Here is a tiny trained network, its code and every weight. The questions are about switching its units off for an input and a class, where a switched-off unit gives its printed mean instead of its output.

import numpy as np


def w(rows, s, z=0):
    codes = np.array(rows[::2]) - 128.0
    scale = np.full(codes.shape[1], s)
    scale[-1] = z or s
    return codes * scale


def f(y):
    return np.maximum(y, 0)


def log_softmax(a):
    a = a - a.max(-1, keepdims=True)
    return a - np.log(np.exp(a).sum(-1, keepdims=True))


def net(x, mask):
    res = np.array(x, float).reshape(1, 6) / 4 @ E
    y = f(res @ A[0][:, :-1].T + A[0][:, -1])
    res = res + np.where(mask, y, B[0][:, -1]) @ B[0][:, :-1]
    return log_softmax(res[-1] @ U[:, :-1].T + U[:, -1])


A, B = {}, {}
E = w([
[204,117,82],'x0',
[112,226,126],'x1',
[149,137,255],'x2',
[23,101,125],'x3',
[122,36,147],'x4',
[157,102,161],'x5',
],0.0084)
A[0] = w([
[120,205,56,111],'N1',
[5,108,153,91],'N2',
[82,53,88,208],'N3',
[108,208,189,108],'N4',
[179,70,119,153],'N5',
[236,148,230,160],'N6',
[67,161,142,124],'N7',
[175,147,210,101],'N8',
[168,67,87,254],'N9',
],0.012,0.0066)
B[0] = w([
[64,168,78,207],'N1',
[195,124,207,193],'N2',
[254,139,74,217],'N3',
[65,60,112,198],'N4',
[102,9,95,198],'N5',
[104,22,81,254],'N6',
[96,140,95,173],'N7',
[149,45,113,194],'N8',
[157,86,25,243],'N9',
],0.0085,0.0099)
U = w([
[158,150,202,3],'0',
[46,85,208,34],'1',
[64,173,62,193],'2',
[160,10,110,216],'3',
],0.012,0.0035)

Each question gives the input, the list of numbers given to net, and the class t.
The units are the neurons (one row each of A and B). Each row of codes is followed by its name. A weight is (code - 128) times the scale printed after its matrix; where a second scale follows, it is the last column's (A, B and U).
mask holds one flag per neuron, in row order. A switched-off neuron (its flag False) gives its mean, the last column of its row in B, instead of its output. The means were averaged over made-up inputs and are rounded, as every weight is.
A unit's drop is (log p(t) with every unit on - log p(t) with that unit switched off) / (log p(t) with every unit on - log p(t) with every unit switched off).
The circuit of an input: a set's keep is (log p(t) with only the set's units on - log p(t) with every unit switched off) / (log p(t) with every unit on - log p(t) with every unit switched off). Starting from all 9 units, units are removed one at a time, each time the one whose removal leaves the highest keep (on an exact tie, the one counted first), for as long as the keep stays at least 0.8.
circuit, biggest first: the units of the circuit, biggest drop first
most important unit: the unit with the biggest drop
top k neurons: the k neurons with the biggest drops, biggest first
drop of u: that unit's drop, to one decimal
input [2,7,5,4,3,-7], class 1: top 2 neurons : (N9, N3)
input [-2,6,1,-6,-3,-3], class 2: most important unit : N1
input [-3,5,0,-2,-4,6], class 1: top 2 neurons : (N9, N3)
input [-5,3,4,7,-3,-5], class 1: top 2 neurons : (N2, N4)
input [7,0,-7,-2,-2,-1], class 2: circuit, biggest first : (N1, N6)
input [4,-4,5,1,-7,-7], class 2: top 2 neurons : (N5, N2)
input [-8,8,2,1,2,-7], class 1: top 4 neurons : (N2, N9, N4, N3)
input [-3,1,5,0,2,-8], class 1: drop of N9 : 0.3
input [4,6,8,7,-5,-1], class 1: drop of N3 : 0.3
input [-8,-1,4,-1,0,-3], class 1: drop of N3 : 0.3
